Below is a small trained network, with its code and all its weights. Each question gives an input and a target symbol and asks what happens when units are switched off, that is, made to give their printed mean instead of their output.

import numpy as np


def w(rows, s, z=0):
    codes = np.array(rows[::2]) - 128.0
    scale = np.full(codes.shape[1], s)
    scale[-1] = z or s
    return codes * scale


def norm(h):
    return h / np.sqrt((h * h).mean(-1, keepdims=True) + 1e-5)


def f(y):
    return y / 2 * (1 + np.tanh(0.7978845608 * (y + 0.044715 * y**3)))


def softmax(a):
    e = np.exp(a - a.max(-1, keepdims=True))
    return e / e.sum(-1, keepdims=True)


def log_softmax(a):
    a = a - a.max(-1, keepdims=True)
    return a - np.log(np.exp(a).sum(-1, keepdims=True))


def net(x, mask):
    ids = ['βδεζξτ'.index(c) for c in x.split()]
    T = len(ids)
    res = E[ids] + P[:T]
    u = 0
    for l in range(2):
        r = norm(res)
        for j in range(2):
            rows = slice(3 * j, 3 * j + 3)
            q, k, v = (r @ M[l][rows].T for M in (Q, K, V))
            z = softmax(np.where(np.tri(T) > 0, q @ k.T / 3**0.5, -1e9)) @ v
            o = O[l][rows]
            res = res + np.where(mask[u + j], z, o[:, -1]) @ o[:, :-1]
        u += 2
        y = f(norm(res) @ A[l][:, :-1].T + A[l][:, -1])
        res = res + np.where(mask[u : u + 4], y, B[l][:, -1]) @ B[l][:, :-1]
        u += 4
    return log_softmax(norm(res)[-1] @ U[:, :-1].T + U[:, -1])


Q, K, V, O, A, B = {}, {}, {}, {}, {}, {}
E = w([
[107,115,78,43,55,255],'β',
[160,115,154,59,123,81],'δ',
[57,85,177,142,111,110],'ε',
[212,171,111,150,121,124],'ζ',
[162,45,137,158,109,101],'ξ',
[103,182,133,203,114,144],'τ',
],0.0069)
P = w([
[124,137,127,115,156,130],'0',
[174,133,197,138,96,122],'1',
[136,136,100,137,71,98],'2',
[140,139,175,115,254,169],'3',
[95,156,39,119,182,111],'4',
[142,178,201,103,149,156],'5',
[86,198,91,107,85,82],'6',
],0.0044)
Q[0] = w([
[129,142,84,121,2,69],'0.h0',
[78,103,42,99,182,163],'0.h0',
[169,117,247,117,73,247],'0.h0',
[147,101,137,171,130,91],'0.h1',
[145,110,140,154,136,106],'0.h1',
[137,133,140,129,126,139],'0.h1',
],0.02)
K[0] = w([
[81,111,3,96,171,183],'0.h0',
[119,138,101,151,22,76],'0.h0',
[133,150,174,171,252,45],'0.h0',
[134,126,150,148,137,108],'0.h1',
[137,128,149,129,133,125],'0.h1',
[120,133,139,127,137,134],'0.h1',
],0.019)
V[0] = w([
[97,170,155,77,119,110],'0.h0',
[120,74,126,81,124,128],'0.h0',
[189,152,95,121,136,139],'0.h0',
[135,112,124,151,177,86],'0.h1',
[126,146,134,173,136,24],'0.h1',
[131,164,155,173,173,4],'0.h1',
],0.018)
O[0] = w([
[120,110,49,124,176,98,190],'0.h0',
[130,65,157,153,149,115,254],'0.h0',
[183,113,115,168,107,103,116],'0.h0',
[163,129,180,125,120,187,158],'0.h1',
[153,87,131,127,202,210,214],'0.h1',
[183,67,154,128,162,253,255],'0.h1',
],0.011,0.0052)
A[0] = w([
[238,178,115,178,102,110,18],'0.n0',
[149,142,75,139,163,115,24],'0.n1',
[81,215,121,245,153,134,36],'0.n2',
[174,140,157,6,127,42,6],'0.n3',
],0.017,0.0024)
B[0] = w([
[117,192,149,115,251,97,219],'0.n0',
[166,123,153,156,168,185,179],'0.n1',
[124,158,66,236,85,176,144],'0.n2',
[176,4,41,84,103,145,250],'0.n3',
],0.015,0.0018)
Q[1] = w([
[134,85,92,160,96,115],'1.h0',
[151,96,171,229,138,61],'1.h0',
[134,162,149,4,166,112],'1.h0',
[145,140,124,141,186,148],'1.h1',
[133,145,66,24,138,112],'1.h1',
[52,190,175,26,140,117],'1.h1',
],0.017)
K[1] = w([
[188,101,90,74,92,125],'1.h0',
[207,77,171,183,241,157],'1.h0',
[50,221,115,84,75,41],'1.h0',
[62,112,132,184,163,168],'1.h1',
[235,124,192,128,211,223],'1.h1',
[120,189,246,110,172,241],'1.h1',
],0.014)
V[1] = w([
[134,123,50,143,148,135],'1.h0',
[148,128,179,113,234,253],'1.h0',
[68,120,116,198,201,192],'1.h0',
[95,126,158,144,65,57],'1.h1',
[58,173,119,181,115,109],'1.h1',
[44,114,83,196,103,240],'1.h1',
],0.0067)
O[1] = w([
[136,175,147,88,117,126,131],'1.h0',
[63,162,88,117,20,31,246],'1.h0',
[120,153,169,50,67,49,173],'1.h0',
[99,160,166,98,161,253,70],'1.h1',
[107,180,174,77,168,173,78],'1.h1',
[151,160,189,112,59,84,149],'1.h1',
],0.0051,0.014)
A[1] = w([
[127,219,99,103,70,185,10],'1.n0',
[169,95,90,177,131,105,69],'1.n1',
[149,118,143,156,147,185,66],'1.n2',
[2,122,151,78,153,125,5],'1.n3',
],0.022,0.003)
B[1] = w([
[126,152,74,248,133,183,170],'1.n0',
[140,81,62,77,147,152,255],'1.n1',
[127,141,184,122,66,63,170],'1.n2',
[20,182,138,70,144,195,206],'1.n3',
],0.016,0.01)
U = w([
[67,149,78,138,77,1,10],'β',
[164,20,52,93,157,136,156],'δ',
[11,160,139,68,134,188,114],'ε',
[182,203,144,119,226,73,97],'ζ',
[149,93,223,143,44,120,253],'ξ',
[138,160,90,244,105,207,132],'τ',
],0.0059,0.0012)

Each question gives the input, a string of symbols that net reads in full, and the target symbol t.
The units are the heads (3 rows each of Q, K, V and O) and the neurons (one row each of A and B). Each row of codes is followed by its name. A weight is (code - 128) times the scale printed after its matrix; where a second scale follows, it is the last column's (O, A, B and U).
mask holds one flag per unit, layer by layer, with each layer's heads first. A switched-off unit (its flag False) gives its mean, the last column of its rows in O or B, instead of its output. The means were averaged over made-up inputs and are rounded, as every weight is.
A unit's drop is (log p(t) with every unit on - log p(t) with that unit switched off) / (log p(t) with every unit on - log p(t) with every unit switched off).
The circuit of an input: a set's keep is (log p(t) with only the set's units on - log p(t) with every unit switched off) / (log p(t) with every unit on - log p(t) with every unit switched off). Starting from all 12 units, units are removed one at a time, each time the one whose removal leaves the highest keep (on an exact tie, the one counted first), for as long as the keep stays at least 0.8.
units of the circuit, in order: the units of the circuit, biggest drop first
top k neurons in layer l: the k neurons of layer l with the biggest drops, biggest first
heads that matter: for each layer, one digit per head in row order, 1 if its drop is at least 0.15 and else 0, layers parted by /
drop when u is switched off: that unit's drop, to one decimal
input δ ξ β ε ξ, target ξ: heads that matter => 01 / 01
input δ ζ ε ξ, target ζ: heads that matter => 10 / 00
input ζ β τ, target τ: heads that matter => 01 / 01
input β δ ξ δ δ ε ζ, target ζ: heads that matter => 01 / 00
input τ ξ ξ τ, target ξ: heads that matter => 10 / 00
input ξ τ ξ, target ξ: heads that matter => 10 / 00
input ζ ξ ζ ε, target ξ: heads that matter => 11 / 00
input ε δ ζ ξ ξ ε, target ξ: units of the circuit, in order => (0.h0 1.n3)
input β δ δ ζ, target ζ: heads that matter => 01 / 01
input ε δ ξ δ τ, target ξ: heads that matter => 11 / 00
input δ ε ε δ, target ε: heads that matter => 10 / 00
input ξ β ε, target ε: heads that matter => 01 / 01
input δ ζ δ ε, target ζ: top 2 neurons in layer 0 => (0.n0 0.n3)
input ξ β β τ δ, target β: top neuron in layer 0 => (0.n2)
input ξ ξ ξ δ ε ξ ζ, target ε: drop when 0.h0 is switched off => 1.8
input δ δ τ ζ δ, target τ: drop when 1.h0 is switched off => 0.0
input δ ζ δ ξ ζ ζ, target ξ: drop when 0.h0 is switched off => 0.9
